Rows are numbered. After the first three, each row is followed by the numbers of the two nearest rows among all rows above it, by straight-line distance, nearest first.
(in the rows, 128 means zero)
0: [133 121 126 123 124 153 138 129  78 123 127 146 130 123 133 132 119 120
 124 121 114 131 124 128 102 132 123 128 130 124 164 132   6  99 129 129
 131 124 137 158 121 132 120 153 140 130  75 127 125 130  89 129]
1: [105 127 127 124 131 147 136 131  52 133 123 159 130 120 133 133 133 118
 126 122 132 129 124 132  88 122 121 134 117 130 157 131  51 153 127 125
 130 123 120 152 137 124 125 137 136 167  53 132 128 126  83 129]
2: [140 130 126 125 131 146 119 137  64 154 124 125 136 120 135 128 118 130
 122 122 104 127 124 133 112 130 124 118 123 123 149 128  25  96 129 128
 130 124 124 141 127 132 121 127 121 125 110 128 124 132 101 129]
3: [ 77 125 127 125 127 130 136 124 126 103 127 159 125 125 109 131 134 103
 134 126 162 128 126 123 109 122 121 142 127 136 137 132  85 161 124 126
 130 125 131 145 129 121 129 135 150 177  58 130 130 122  89 130] => 1 0
4: [155 145 127 125 128 162 101 131   1 167 118 114 133 116 161 125 119 129
 126 112  86 126 123 141 116 131 121 113 122 123 180 128   1 101 130 123
 131 121 127 147 127 138 119 130 122 160  65 130 121 137  87 130] => 2 0
5: [207 128 126 125 127 152 130 133  84 132 126 135 130 120 140 130 118 126
 121 118 102 128 125 129 109 131 125 123 132 123 167 131   1  79 131 129
 130 124 135 144 118 137 121 142 134 117  61 127 121 133  98 130] => 0 2
6: [ 68 122 129 124 127 156 147 123 164  89 130 144 122 128 100 128 141 104
 139 130 165 128 128 122 110 122 124 143 136 138 111 132  94 160 127 126
 130 127 137 148 123 122 129 131 150 159  79 124 128 120  95 130] => 3 1
7: [ 27 123 130 125 128 114 140 121 149  90 128 158 123 129 100 129 153 101
 138 133 166 127 127 126 101 114 122 145 126 138 121 132 165 194 129 123
 128 128 128 142 132 117 134 135 145 170  85 127 132 117  90 132] => 6 3
8: [137 127 127 123 132 155 117 128  37 132 119 167 129 116 137 132 126 116
 125 119 120 130 122 151  84 123 119 131 114 128 161 131  37 134 129 124
 130 122 118 161 139 126 124 144 136 163  30 136 129 126  66 131] => 1 0
9: [ 59 128 130 127 130 113 129 121 150 106 127 144 130 130 111 127 152 122
 136 129 155 125 130 131 109 116 123 147 123 136 113 130 173 186 128 125
 127 130 123 134 131 118 134 124 135 159  87 130 132 117 108 129] => 7 6
10: [129 125 126 123 130 154 124 129  51 138 123 155 130 122 135 132 123 121
 124 121 114 129 123 135  86 124 122 130 119 125 163 131  31 119 130 126
 130 122 125 153 133 128 122 145 136 150  64 134 125 128  81 131] => 8 1
11: [ 57 138 129 121 133 163 100 113   1 156 107 198 128 117 145 135 138 112
 122 112  97 132 116 152  38 114 111 136  98 130 185 133  33 208 133 117
 131 118 105 176 158 120 123 158 130 215   1 155 134 125  36 131] => 8 1
12: [ 85 139 130 140 141 103 113 129 142 141 128 121 132 132 128 123 143 134
 132 138 148 122 131 131 141 120 130 135 116 131  88 126 255 180 124 126
 125 131 114  99 143 119 137  95 103 135 167 134 135 122 163 128] => 9 7
13: [130 125 126 125 130 148 127 137  99 138 128 133 133 121 135 130 121 125
 125 128 133 127 126 126 120 127 126 128 126 127 143 129  58 113 127 129
 130 125 129 132 122 128 125 120 138 126  98 122 125 127 123 129] => 2 0
14: [163 125 128 130 133 127 116 142  93 165 124  80 146 124 147 127 116 148
 122 125  99 125 131 131 141 130 128 117 128 121 130 125 110 105 126 131
 127 127 123 113 116 133 131 107 111 101 109 130 129 126 152 126] => 13 2
15: [132 126 126 124 128 153 128 134  74 134 125 142 131 120 138 132 120 123
 123 123 114 128 126 125 103 126 123 126 124 124 161 131  31 115 129 128
 130 123 129 145 127 131 123 139 136 125  74 131 124 129  96 131] => 0 10
16: [111 124 126 125 128 135 138 132 133 111 125 146 128 124 125 131 120 114
 130 127 154 128 128 120 106 129 123 139 131 131 142 132  51 127 123 130
 131 125 132 144 123 125 131 127 147 152  88 123 126 124 107 130] => 13 3
17: [ 76 127 127 124 131 139 126 129  76 123 124 164 125 122 124 133 127 112
 128 123 149 128 125 130 109 124 120 138 119 132 150 132  75 162 124 126
 131 125 123 145 138 122 127 118 138 167  39 130 129 123  98 130] => 1 3
18: [ 70 133 130 129 130 112 126 123 141 118 124 121 129 129 116 126 146 120
 134 129 144 125 130 130 123 116 124 142 122 133 108 128 215 179 127 124
 127 126 121 124 129 121 134 117 126 151  88 136 134 118 116 128] => 9 7
19: [ 48 132 130 128 131 118 120 121 104 124 123 137 129 126 115 127 147 114
 134 126 147 125 129 135 109 116 122 141 114 137 119 130 170 208 128 122
 128 124 119 134 137 118 130 117 129 168  64 134 130 118 102 128] => 9 18
20: [ 58 132 131 130 132 106 123 127 141 134 122 111 131 129 121 128 141 132
 131 127 141 124 131 133 130 121 124 134 122 132 108 127 209 185 126 125
 127 127 120 120 130 123 135 108 121 146  93 133 134 118 122 127] => 18 9
